Below are the code and all the weights of a small trained network. Each question names an input and a class and asks about switching units off, where a switched-off unit gives its printed mean instead of its output.

import numpy as np


def w(rows, s, z=0):
    codes = np.array(rows[::2]) - 128.0
    scale = np.full(codes.shape[1], s)
    scale[-1] = z or s
    return codes * scale


def norm(h):
    return h / np.sqrt((h * h).mean(-1, keepdims=True) + 1e-5)


def f(y):
    return np.maximum(y, 0)


def log_softmax(a):
    a = a - a.max(-1, keepdims=True)
    return a - np.log(np.exp(a).sum(-1, keepdims=True))


def net(x, mask):
    res = np.array(x, float).reshape(1, 2) / 4 @ E
    u = 0
    for l in range(3):
        y = f(norm(res) @ A[l][:, :-1].T + A[l][:, -1])
        res = res + np.where(mask[u : u + 7], y, B[l][:, -1]) @ B[l][:, :-1]
        u += 7
    return log_softmax(norm(res)[-1] @ U[:, :-1].T + U[:, -1])


A, B = {}, {}
E = w([
[114,253,83,74,56,41,155,160],'x0',
[33,215,170,59,188,171,177,98],'x1',
],0.0051)
A[0] = w([
[138,153,45,112,11,89,102,193,115],'0.n0',
[150,145,63,130,87,105,71,161,13],'0.n1',
[158,90,77,172,121,131,76,166,26],'0.n2',
[104,165,98,94,127,120,151,144,72],'0.n3',
[153,141,132,151,86,97,130,156,1],'0.n4',
[155,147,82,134,38,63,137,177,141],'0.n5',
[136,144,85,109,31,62,137,193,84],'0.n6',
],0.011,0.0079)
B[0] = w([
[229,163,90,138,47,40,112,214,254],'0.n0',
[87,130,158,118,168,107,216,175,166],'0.n1',
[157,90,198,118,138,224,157,128,184],'0.n2',
[83,171,209,100,180,142,119,92,174],'0.n3',
[142,189,176,45,98,44,204,122,143],'0.n4',
[109,162,33,223,5,113,35,109,249],'0.n5',
[160,254,34,54,59,46,16,147,230],'0.n6',
],0.0061,0.0094)
A[1] = w([
[100,98,147,161,113,162,120,119,2],'1.n0',
[211,73,117,134,146,101,154,147,47],'1.n1',
[201,2,129,183,140,139,85,133,110],'1.n2',
[159,86,64,247,47,173,32,110,98],'1.n3',
[98,150,164,127,179,120,145,150,90],'1.n4',
[63,68,119,221,90,175,98,132,54],'1.n5',
[243,65,96,169,69,118,116,218,199],'1.n6',
],0.0077,0.0081)
B[1] = w([
[162,26,104,214,127,159,67,140,128],'1.n0',
[116,135,60,181,122,145,139,135,137],'1.n1',
[193,62,37,227,35,213,208,223,201],'1.n2',
[71,52,71,193,97,230,171,214,211],'1.n3',
[122,116,162,91,152,128,157,117,148],'1.n4',
[146,71,93,175,79,138,49,175,150],'1.n5',
[100,87,191,104,254,175,192,46,249],'1.n6',
],0.0086,0.011)
A[2] = w([
[205,108,82,205,99,196,115,197,177],'2.n0',
[218,189,42,134,24,1,37,165,193],'2.n1',
[186,166,149,107,73,73,141,177,73],'2.n2',
[214,141,42,153,29,8,42,139,1],'2.n3',
[88,126,173,109,189,137,48,83,73],'2.n4',
[107,158,57,114,40,52,81,144,88],'2.n5',
[169,179,73,121,23,36,120,170,124],'2.n6',
],0.0084,0.0053)
B[2] = w([
[186,91,100,126,156,111,168,190,231],'2.n0',
[94,182,134,186,4,35,9,82,254],'2.n1',
[86,108,142,167,75,81,140,165,161],'2.n2',
[245,255,106,69,19,8,27,37,206],'2.n3',
[112,174,160,73,204,96,164,66,149],'2.n4',
[143,117,117,168,83,88,66,151,197],'2.n5',
[194,109,118,179,38,99,2,131,214],'2.n6',
],0.0088,0.014)
U = w([
[228,12,33,229,172,249,225,235,102],'0',
[217,228,80,164,2,34,12,73,254],'1',
[37,193,218,38,237,162,173,42,94],'2',
],0.0086,0.0014)

Each question gives the input, the list of numbers given to net, and the class t.
The units are the neurons (one row each of A and B). Each row of codes is followed by its name. A weight is (code - 128) times the scale printed after its matrix; where a second scale follows, it is the last column's (A, B and U).
mask holds one flag per neuron, layer by layer. A switched-off neuron (its flag False) gives its mean, the last column of its row in B, instead of its output. The means were averaged over made-up inputs and are rounded, as every weight is.
A unit's drop is (log p(t) with every unit on - log p(t) with that unit switched off) / (log p(t) with every unit on - log p(t) with every unit switched off).
unit that matters most: the unit with the biggest drop
top k neurons: the k neurons with the biggest drops, biggest first
k most important neurons of layer l: the k neurons of layer l with the biggest drops, biggest first
drop of u: that unit's drop, to one decimal
input [-3,3], class 2: 3 most important neurons of layer 0 : (0.n5; 0.n6; 0.n2)
input [2,5], class 2: unit that matters most : 0.n0
input [2,4], class 2: top 3 neurons : (0.n0; 0.n5; 0.n6)
input [2,3], class 2: top 2 neurons : (0.n0; 0.n5)
input [-2,3], class 2: top 4 neurons : (0.n5; 1.n2; 0.n6; 1.n3)
input [-3,2], class 0: top 3 neurons : (0.n6; 0.n3; 0.n1)
input [-1,0], class 0: top 2 neurons : (0.n6; 0.n3)
input [-4,5], class 2: top 3 neurons : (0.n5; 1.n2; 1.n3)
input [-8,5], class 0: 2 most important neurons of layer 0 : (0.n6; 0.n3)
input [-2,2], class 2: 3 most important neurons of layer 2 : (2.n1; 2.n3; 2.n6)
input [-1,4], class 2: drop of 1.n2 : 0.7
input [1,5], class 2: drop of 0.n0 : 0.6
